Here is a tiny trained network, its code and every weight. The questions are about switching its units off for an input and a target symbol, where a switched-off unit gives its printed mean instead of its output.

import numpy as np


def w(rows, s, z=0):
    codes = np.array(rows[::2]) - 128.0
    scale = np.full(codes.shape[1], s)
    scale[-1] = z or s
    return codes * scale


def norm(h):
    return h / np.sqrt((h * h).mean(-1, keepdims=True) + 1e-5)


def f(y):
    return np.maximum(y, 0)


def softmax(a):
    e = np.exp(a - a.max(-1, keepdims=True))
    return e / e.sum(-1, keepdims=True)


def log_softmax(a):
    a = a - a.max(-1, keepdims=True)
    return a - np.log(np.exp(a).sum(-1, keepdims=True))


def net(x, mask):
    ids = ['αεζλμξπσφω'.index(c) for c in x.split()]
    T = len(ids)
    res = E[ids] + P[:T]
    u = 0
    for l in range(2):
        r = norm(res)
        for j in range(2):
            rows = slice(2 * j, 2 * j + 2)
            q, k, v = (r @ M[l][rows].T for M in (Q, K, V))
            z = softmax(np.where(np.tri(T) > 0, q @ k.T / 2**0.5, -1e9)) @ v
            o = O[l][rows]
            res = res + np.where(mask[u + j], z, o[:, -1]) @ o[:, :-1]
        u += 2
        y = f(norm(res) @ A[l][:, :-1].T + A[l][:, -1])
        res = res + np.where(mask[u : u + 4], y, B[l][:, -1]) @ B[l][:, :-1]
        u += 4
    return log_softmax(norm(res)[-1] @ U[:, :-1].T + U[:, -1])


Q, K, V, O, A, B = {}, {}, {}, {}, {}, {}
E = w([
[134,109,100,109],'α',
[148,114,78,105],'ε',
[79,81,52,139],'ζ',
[145,224,83,1],'λ',
[213,222,162,162],'μ',
[68,84,152,191],'ξ',
[81,169,146,113],'π',
[225,90,76,156],'σ',
[149,116,80,107],'φ',
[193,91,214,111],'ω',
],0.015)
P = w([
[130,127,103,3],'0',
[121,130,105,43],'1',
[115,141,102,76],'2',
[114,157,93,110],'3',
[108,164,93,141],'4',
[104,171,96,167],'5',
[105,160,104,126],'6',
],0.0068)
Q[0] = w([
[162,106,176,176],'L0H1',
[195,60,254,187],'L0H1',
[85,201,217,147],'L0H2',
[76,78,219,193],'L0H2',
],0.0082)
K[0] = w([
[151,80,122,136],'L0H1',
[153,80,133,96],'L0H1',
[110,159,173,5],'L0H2',
[113,84,117,78],'L0H2',
],0.016)
V[0] = w([
[189,154,185,120],'L0H1',
[213,80,131,78],'L0H1',
[42,251,254,6],'L0H2',
[144,84,183,103],'L0H2',
],0.0043)
O[0] = w([
[148,63,71,105,205],'L0H1',
[192,135,132,220,248],'L0H1',
[3,152,143,162,158],'L0H2',
[198,174,176,133,79],'L0H2',
],0.0047,0.0014)
A[0] = w([
[72,120,177,194,234],'L0N1',
[209,72,125,158,108],'L0N2',
[64,16,110,145,105],'L0N3',
[255,74,145,202,254],'L0N4',
],0.0084,0.00072)
B[0] = w([
[203,4,158,151,163],'L0N1',
[116,117,80,67,193],'L0N2',
[173,164,47,141,172],'L0N3',
[111,105,175,56,253],'L0N4',
],0.011,0.0055)
Q[1] = w([
[118,60,198,97],'L1H1',
[109,152,2,113],'L1H1',
[146,69,158,153],'L1H2',
[166,167,214,120],'L1H2',
],0.0096)
K[1] = w([
[187,99,86,31],'L1H1',
[100,165,142,255],'L1H1',
[131,76,125,89],'L1H2',
[210,102,157,142],'L1H2',
],0.011)
V[1] = w([
[179,144,188,142],'L1H1',
[254,79,165,185],'L1H1',
[96,210,153,158],'L1H2',
[96,179,82,48],'L1H2',
],0.0046)
O[1] = w([
[57,192,148,130,140],'L1H1',
[176,13,112,199,141],'L1H1',
[211,75,91,57,79],'L1H2',
[212,154,59,253,255],'L1H2',
],0.007,0.0024)
A[1] = w([
[78,120,148,70,32],'L1N1',
[178,204,62,133,143],'L1N2',
[72,204,253,72,250],'L1N3',
[10,185,66,157,222],'L1N4',
],0.0059,0.0023)
B[1] = w([
[96,106,139,145,139],'L1N1',
[134,143,254,214,253],'L1N2',
[80,99,157,216,243],'L1N3',
[66,129,91,41,196],'L1N4',
],0.0095,0.0044)
U = w([
[142,158,223,194,193],'α',
[172,133,110,137,27],'ε',
[28,83,131,126,251],'ζ',
[163,144,91,149,63],'λ',
[113,140,3,178,168],'μ',
[144,6,105,229,123],'ξ',
[126,229,116,49,81],'π',
[210,78,100,44,209],'σ',
[196,141,107,147,27],'φ',
[115,49,216,82,106],'ω',
],0.011,0.0031)

Each question gives the input, a string of symbols that net reads in full, and the target symbol t.
The units are the heads (2 rows each of Q, K, V and O) and the neurons (one row each of A and B). Each row of codes is followed by its name. A weight is (code - 128) times the scale printed after its matrix; where a second scale follows, it is the last column's (O, A, B and U).
mask holds one flag per unit, layer by layer, with each layer's heads first. A switched-off unit (its flag False) gives its mean, the last column of its rows in O or B, instead of its output. The means were averaged over made-up inputs and are rounded, as every weight is.
A unit's drop is (log p(t) with every unit on - log p(t) with that unit switched off) / (log p(t) with every unit on - log p(t) with every unit switched off).
The circuit of an input: a set's keep is (log p(t) with only the set's units on - log p(t) with every unit switched off) / (log p(t) with every unit on - log p(t) with every unit switched off). Starting from all 12 units, units are removed one at a time, each time the one whose removal leaves the highest keep (on an exact tie, the one counted first), for as long as the keep stays at least 0.8.
units of the circuit, in order: the units of the circuit, biggest drop first
k most important neurons: the k neurons with the biggest drops, biggest first
k most important neurons of layer l: the k neurons of layer l with the biggest drops, biggest first
drop when u is switched off: that unit's drop, to one decimal
input μ ε μ α μ π ε, target π: 2 most important neurons of layer 0 -> L0N4, L0N2
input ζ μ μ ε, target μ: 3 most important neurons of layer 1 -> L1N4, L1N3, L1N2
input ε ξ μ σ ε, target σ: units of the circuit, in order -> L1N3
input μ α μ φ σ, target σ: units of the circuit, in order -> L0N4, L0N2
input ξ λ σ π μ ω ε, target μ: 4 most important neurons -> L0N4, L0N1, L1N3, L1N4
input α ξ ε, target ξ: 4 most important neurons -> L0N4, L0N1, L0N3, L0N2
input ε ξ φ π α, target π: 4 most important neurons -> L0N1, L1N3, L0N2, L1N4
input λ ξ ε, target ξ: 3 most important neurons -> L0N4, L0N1, L0N3
input α α φ φ ζ, target μ: 2 most important neurons of layer 0 -> L0N3, L0N1
input ζ ω α, target α: 2 most important neurons -> L1N2, L0N4
input α φ α, target α: 2 most important neurons -> L1N2, L0N1
input μ φ φ, target μ: 2 most important neurons of layer 1 -> L1N4, L1N3
input σ μ α α, target μ: drop when L0H1 is switched off -> 0.1
input μ μ ζ, target μ: units of the circuit, in order -> L0N3
input σ α π ε μ φ φ, target μ: drop when L0N4 is switched off -> 0.8
input π φ ζ σ φ, target σ: drop when L0N1 is switched off -> -0.1
